(in the rows, 128 means zero)
Each row of numbers stands for one node and depends on some of the facts below. Use the named rows to name the rest.

Some rows with their names:
[171 112 128  78  94  99 113 126  93 115 101  82  92  76 166 109 118 151
 153 114  74  64 104 140  90 103] : J335
[128 144 129 158 125 110 154 124 197 161 158 119 120 247 100 161 152 144
 114 153 141 182 129  73 148 122] : J583
[132  80 119 149 120  83 130 130 160 129 166 159 127 154 119 120 138 115
  87 118 127 105 145 100 134 129] : J467
[129 154  92 160 119 177 142 147 108 160 138 145 135 137  93 129 149 116
  94 139 131 113 115  99 124 139] : J686
[134  93 115 128 110  70 137 115 157 128 122 151 132 134 138 128 141 117
  91 130 120 127 158 120 122 121] : J417
[126 153 108 137 112 122 164 117 161 136 133 133 129 227 118 159 155 136
 115 129 151 171 136  94 141 124] : J305
[120 146 111 117 109 118 164 147 134 152 149 137 139 220 130 158 161 138
 114 124 139 152 134  92 140 112] : J790
[125 168  92 148 109 163 151 136 115 165 119 138 139 119 108 139 148 107
 101 158 123 133 128 108 121 131] : J435
[127 147 108 170 122 139 151 116 170 137 177 142 120 234  91 139 153 134
 109 120 160 153 119  86 150 144] : J402
[157 172 129  96  98 184 119 150  75 150 139  71  93 129 126 116 133 173
 168 117  92  64  76 119 112 117] : J529
[151  76 110 137 119  57 123 114 165 130 157 150 123 149 111 127 148 134
  83 132 125 115 140 107 129 130] : J108
[123 173  88 110 111 166 149 117 134 174 146 161 135 167 126 143 150 125
 102 145 130 115 113 117 121 119] : J197
[155 180 120  96  99 184 133 152  64 141 120  71  95 136 148 117 130 147
 169 117  89  73  73 124 101 105] : J833
[183 160 112  70  95 200 109 138  47 134  79  81  97 107  98 112 156 221
 169 116  96 100  64 141  90 120] : J564
[134  79 119 150 120 115 128 130 148 122 141 169 132 143 115 105 145 132
  91 110 127 117 150 110 130 133] : J307
[127 156 102 146 111 138 158 121 145 148 134 138 135 194 118 147 157 123
 111 143 139 159 129 103 139 127] : J685
[133 150  99 161 117 195 139 146 101 154 127 152 138 132  85 119 158 135
 103 130 133 129 120 108 127 142] : J679

There are 4 kinds of fact about the nodes: γ, η, Ξ, θ.
γ: points at; η: belongs to class; Ξ: uses; θ: refers to
J101 {η=460, Ξ=J160}
J103 {γ=J673, η=460}
J108 {η=460, Ξ=J927}
J12 {γ=J686, η=460, θ=J540}
J125 {γ=J980, η=996, Ξ=J450}
J126 {η=460, θ=J266}
J129 {γ=J506, η=996}
J131 {η=460, Ξ=J151,J59}
J133 {η=460, Ξ=J480,J540,J450}
J136 {η=996, θ=J920}
J137 {η=996, θ=J22}
J140 {γ=J781, η=996}
J144 {η=460, Ξ=J871,J927}
J151 {η=460}
J153 {η=460, θ=J529}
J160 {η=996, Ξ=J450, θ=J679}
J161 {γ=J19, η=460, θ=J939}
J164 {η=460, Ξ=J399, θ=J696}
J17 {η=460, Ξ=J137,J450, θ=J413}
J171 {η=460, Ξ=J351,J753,J450}
J184 {γ=J161, η=460, Ξ=J129,J63}
J19 {γ=J969, η=460, θ=J686}
J194 {γ=J927, η=460}
J197 {η=460, θ=J350}
J199 {η=460, Ξ=J129,J376, θ=J674}
J20 {η=996, Ξ=J416, θ=J208}
J204 {η=460, Ξ=J129,J528}
J207 {γ=J239, η=996, Ξ=J572,J497,J978}
J208 {γ=J12, η=460, Ξ=J494, θ=J27}
J213 {η=460, Ξ=J22}
J22 {η=460, Ξ=J60,J564,J450, θ=J153}
J23 {γ=J497, η=460, Ξ=J133}
J236 {η=460, θ=J539}
J238 {η=460, Ξ=J969,J60,J22}
J239 {γ=J790, η=460, Ξ=J564,J497,J539, θ=J807}
J247 {η=460}
J25 {γ=J859, η=996, Ξ=J780,J450, θ=J236}
J259 {η=460, Ξ=J4}
J266 {η=460, Ξ=J450}
J27 {η=996, θ=J583}
J272 {η=460, Ξ=J969,J796}
J282 {γ=J25, η=996, Ξ=J83,J22}
J29 {γ=J669, η=996, Ξ=J213,J480}
J293 {η=996, Ξ=J299,J60,J900,J450, θ=J435}
J299 {γ=J4, η=460}
J30 {γ=J978, η=996, θ=J402}
J300 {γ=J983, η=460}
J302 {γ=J339, η=460, θ=J972}
J304 {η=460, θ=J302}
J305 {γ=J56, η=460, θ=J83}
J307 {η=460, Ξ=J22}
J309 {η=996}
J312 {η=460, Ξ=J528}
J320 {γ=J900, η=996}
J331 {γ=J125, η=996, Ξ=J753,J564, θ=J399}
J335 {γ=J137, η=996}
J339 {γ=J842, η=996, Ξ=J60, θ=J84}
J350 {η=460, Ξ=J969, θ=J687}
J351 {η=460, Ξ=J564}
J376 {η=460, Ξ=J927}
J399 {γ=J574, η=996, Ξ=J753,J450, θ=J79}
J4 {γ=J583, η=996}
J402 {η=460, Ξ=J63,J450, θ=J892}
J406 {γ=J807, η=996}
J413 {γ=J133, η=996, θ=J644}
J414 {η=460, θ=J778}
J416 {γ=J696, η=460}
J417 {γ=J514, η=460}
J420 {γ=J399, η=460, θ=J912}
J435 {η=460, θ=J420}
J450 {η=460}
J459 {η=460, θ=J610}
J460 {η=460, θ=J239}
J461 {η=460, θ=J725}
J462 {η=996, θ=J833}
J465 {γ=J615, η=460, Ξ=J969,J689, θ=J462}
J466 {γ=J942, η=996, θ=J693}
J467 {γ=J414, η=460, Ξ=J144,J753,J650}
J472 {γ=J466, η=460, θ=J661}
J480 {η=460, Ξ=J564}
J483 {γ=J871, η=460}
J487 {γ=J703, η=460, Ξ=J125}
J494 {γ=J721, η=996, Ξ=J450, θ=J883}
J496 {γ=J712, η=460, Ξ=J927, θ=J739}
J497 {γ=J611, η=460, Ξ=J60, θ=J460}
J506 {γ=J331, η=460, Ξ=J564,J450, θ=J969}
J511 {γ=J596, η=996, Ξ=J564,J125, θ=J339}
J514 {γ=J194, η=460, θ=J588}
J526 {η=460, Ξ=J972, θ=J650}
J528 {γ=J487, η=460, Ξ=J4}
J529 {η=996, Ξ=J351,J792, θ=J171}
J535 {γ=J656, η=460, Ξ=J497}
J536 {η=460, Ξ=J399,J125}
J539 {γ=J960, η=996, Ξ=J151,J835, θ=J12}
J540 {η=460, Ξ=J83, θ=J511}
J56 {γ=J964, η=996, Ξ=J129}
J561 {γ=J674, η=460}
J563 {η=460, Ξ=J883,J835}
J564 {η=996, θ=J781}
J570 {γ=J739, η=460}
J572 {η=996}
J574 {γ=J302, η=460}
J583 {γ=J282, η=460, Ξ=J129, θ=J871}
J588 {γ=J129, η=460, θ=J765}
J59 {η=460, Ξ=J133}
J596 {γ=J467, η=460}
J60 {η=996, Ξ=J450}
J610 {γ=J841, η=460, θ=J685}
J611 {γ=J535, η=460, Ξ=J125,J835}
J615 {γ=J84, η=460}
J617 {η=996, θ=J161}
J63 {η=460}
J644 {η=996, θ=J197}
J650 {γ=J299, η=460, θ=J272}
J655 {η=996, Ξ=J540}
J656 {γ=J773, η=460, Ξ=J247}
J661 {η=460, θ=J293}
J669 {γ=J480, η=996}
J673 {γ=J920, η=996, Ξ=J213,J450}
J674 {γ=J413, η=460, Ξ=J781,J791, θ=J938}
J679 {η=460, Ξ=J22, θ=J817}
J684 {γ=J460, η=460}
J685 {η=460, θ=J497}
J686 {γ=J496, η=460, Ξ=J611, θ=J466}
J687 {η=460, Ξ=J309, θ=J160}
J689 {η=460, Ξ=J22,J450}
J693 {η=996, θ=J304}
J696 {η=460, Ξ=J83,J151, θ=J710}
J703 {γ=J693, η=460}
J71 {η=460, Ξ=J399}
J710 {γ=J718, η=460, Ξ=J22,J293, θ=J496}
J712 {γ=J483, η=460, Ξ=J450}
J718 {γ=J965, η=460}
J721 {γ=J617, η=460}
J725 {η=460, Ξ=J480, θ=J926}
J739 {γ=J610, η=996, Ξ=J259, θ=J465}
J744 {η=460}
J753 {η=460}
J760 {γ=J710, η=460}
J765 {η=460, θ=J494}
J773 {γ=J472, η=460}
J778 {η=460, Ξ=J535, θ=J126}
J780 {γ=J465, η=460}
J781 {γ=J207, η=996, θ=J611}
J784 {η=460, Ξ=J693}
J79 {η=460, Ξ=J22, θ=J461}
J790 {γ=J833, η=460, Ξ=J30, θ=J25}
J791 {γ=J561, η=460, θ=J20}
J792 {γ=J140, η=460, Ξ=J129,J744}
J796 {η=460, Ξ=J753}
J807 {γ=J71, η=996, Ξ=J63,J108,J238, θ=J815}
J815 {η=460, θ=J30}
J817 {η=460, θ=J19}
J827 {γ=J153, η=996}
J83 {γ=J320, η=996, θ=J331}
J833 {η=996, Ξ=J416,J978, θ=J564}
J835 {γ=J990, η=460, Ξ=J450}
J84 {γ=J791, η=460, Ξ=J725, θ=J859}
J840 {η=460, Ξ=J528,J980}
J841 {γ=J539, η=460, Ξ=J679,J564, θ=J472}
J842 {γ=J684, η=460, Ξ=J450}
J854 {η=996, Ξ=J133, θ=J617}
J859 {γ=J867, η=460, θ=J199}
J867 {γ=J835, η=460}
J871 {γ=J815, η=460, Ξ=J450, θ=J305}
J875 {η=996, Ξ=J564}
J877 {γ=J417, η=460}
J883 {η=460}
J892 {η=460, θ=J791}
J900 {γ=J685, η=460, Ξ=J399}
J912 {η=460, Ξ=J564,J199, θ=J506}
J920 {γ=J197, η=460, θ=J414}
J926 {η=460, Ξ=J125, θ=J790}
J927 {γ=J29, η=996, Ξ=J487,J63}
J938 {η=460, θ=J964}
J939 {η=996, θ=J526}
J942 {γ=J827, η=460}
J959 {η=460, Ξ=J611}
J960 {γ=J780, η=460, θ=J514}
J964 {η=996, θ=J136}
J965 {γ=J300, η=460}
J969 {γ=J760, η=996, Ξ=J60,J450, θ=J960}
J972 {η=460, Ξ=J487, θ=J841}
J978 {γ=J247, η=460}
J980 {η=460, Ξ=J564}
J983 {γ=J744, η=460}
J987 {η=996, Ξ=J60}
J990 {γ=J103, η=460}
J992 {η=460, Ξ=J101}

Rows to name:
No name comes twice in this set of rows, the named rows included.
[184  94 123  76 102  88  97 122 103 119 128  85  80  87 136 107 129 171
 143 119  82  43  82 132  92 110] -> J927
[135  79 114 133 115 103 134 128 144 120 126 165 129 134 117 124 142 138
  87 112 129 121 153 112 120 129] -> J535
[145  76 109 138 117  89 129 116 147 122 118 163 130 125 116 116 152 135
  88 123 126 129 148 117 118 127] -> J883
[140  89 110 128 109  65 136 109 157 130 115 157 135 127 136 126 146 120
  94 140 115 135 151 126 123 118] -> J247
[130  93 125 138 109  83 129 118 171 142 142 156 135 132 128 124 138 126
 101 138 116 124 161 112 139 130] -> J312
[124 163  95  86 109 148 152 134 121 174 150 157 136 186 124 152 157 144
 103 128 138 111 113 111 125 107] -> J920
[165 172 111  69  93 158 130 139  67 139  94  66  96 115 140 129 136 164
 166 129  86  88  78 130  93 102] -> J781
[125 140 116 145 118 160 153 144 134 136 152 150 131 229  99 136 165 158
 112 101 154 157 126  91 147 129] -> J79
[133 148 102 147 118 129 145 136 136 158 171 136 125 187  94 151 157 134
  99 136 143 124 117  89 140 131] -> J496
[158 146 135  75 110 176 132 184  65 143 137  73  85 184 132 120 139 185
 161  91 100  79  62  96  96  87] -> J25

The same nodes again, as new rows of numbers:
Some rows with their names:
[147 157 121 116 108  87 134 149  82  93 140  89 102 146 122] : J780
[161 133 138 103  82 119 135 110  96  85 131  86 102 152 121] : J23
[164 113 143 104 112  81 111 114  49 115 152  63 121 149 125] : J133
[134 134 109 108 101  92 149 146  75  90 118  68 106 135 126] : J942
[153 112 123  96  96  95 134 129  81  93 124  68 107 145 117] : J71
[132 150 127  71 107 147 165 157  52 103 122 101 103 134  93] : J892
[107  71 148 103 161 107 104 120 175 134 117 147 121 140 168] : J854
[156 115 124  97  94 100 131 124  84  91 124  70 103 146 118] : J900
[141 143 120 115  98 107 149 134  80  86 119  78 101 141 127] : J773
[141 105 160  95  54  50 113 144  77  89  68  87  89 137 150] : J912
[158 116 108 113  85 109 139 132  82 101 139  67 109 150 111] : J926
[116  85  94 201 140 118 130 139 190 135 158 129 136 149 177] : J136
[127 114 175 121  65  62 128 160  74  57  60 102  98 128 140] : J514
[ 90  95 141 117 156 122 116 113 170 169 126 146 167 150 133] : J60
[ 98  98 131 134 158 136 132 144 165 137 129 155 126 139 161] : J140
[143 139 121 115  98 106 146 134  82  81 124  78 102 142 123] : J63
[104  79 132  83 160 168 136 157 140 158 134 166 130 134 126] : J20

Which node is each row?
No name comes twice in this set of rows, the named rows included.
[129 115 177 124  63  64 125 159  77  54  57 106  96 129 138] -> J588
[142 142 109 121  94 121 156 145  75  95 133  80 107 142 117] -> J461
[159 110 125  97  93 100 127 125  83  91 126  68  96 147 114] -> J487
[132 131 166 119  77  40 111 176  83  63  76 112  93 131 129] -> J960
[128 153 132  52 116 157 170 158  42 106 119 108 100 130  84] -> J459
[102  78 133 120 155 148 122 132 155 170 137 147 134 155 119] -> J399
[108  79 129 114 152 127 122 131 169 145 133 150 149 138 157] -> J987
[157 128  84 182  80  84 147 133 102  85 147  49 116 150 146] -> J414
[ 93  90 144 123 170 106 121 134 169 127 112 151 119 133 176] -> J617
[151 141 100 152  84 107 152 134  94  89 142  69 110 149 131] -> J12
[149 150 129  81  79  37 106 140 111 100 105  92  82 150 139] -> J841
[183 115 107 155  87  81 116 126  78  97 177  55 126 151 145] -> J84
[149 141 102 141  90 109 153 141  86  89 142  70 109 145 125] -> J236
[187 107 112 169  89  81 113 118  71  95 183  48 130 149 156] -> J674
[123  73 102 159 121 120 119 137 183 166 147 133 120 157 171] -> J511

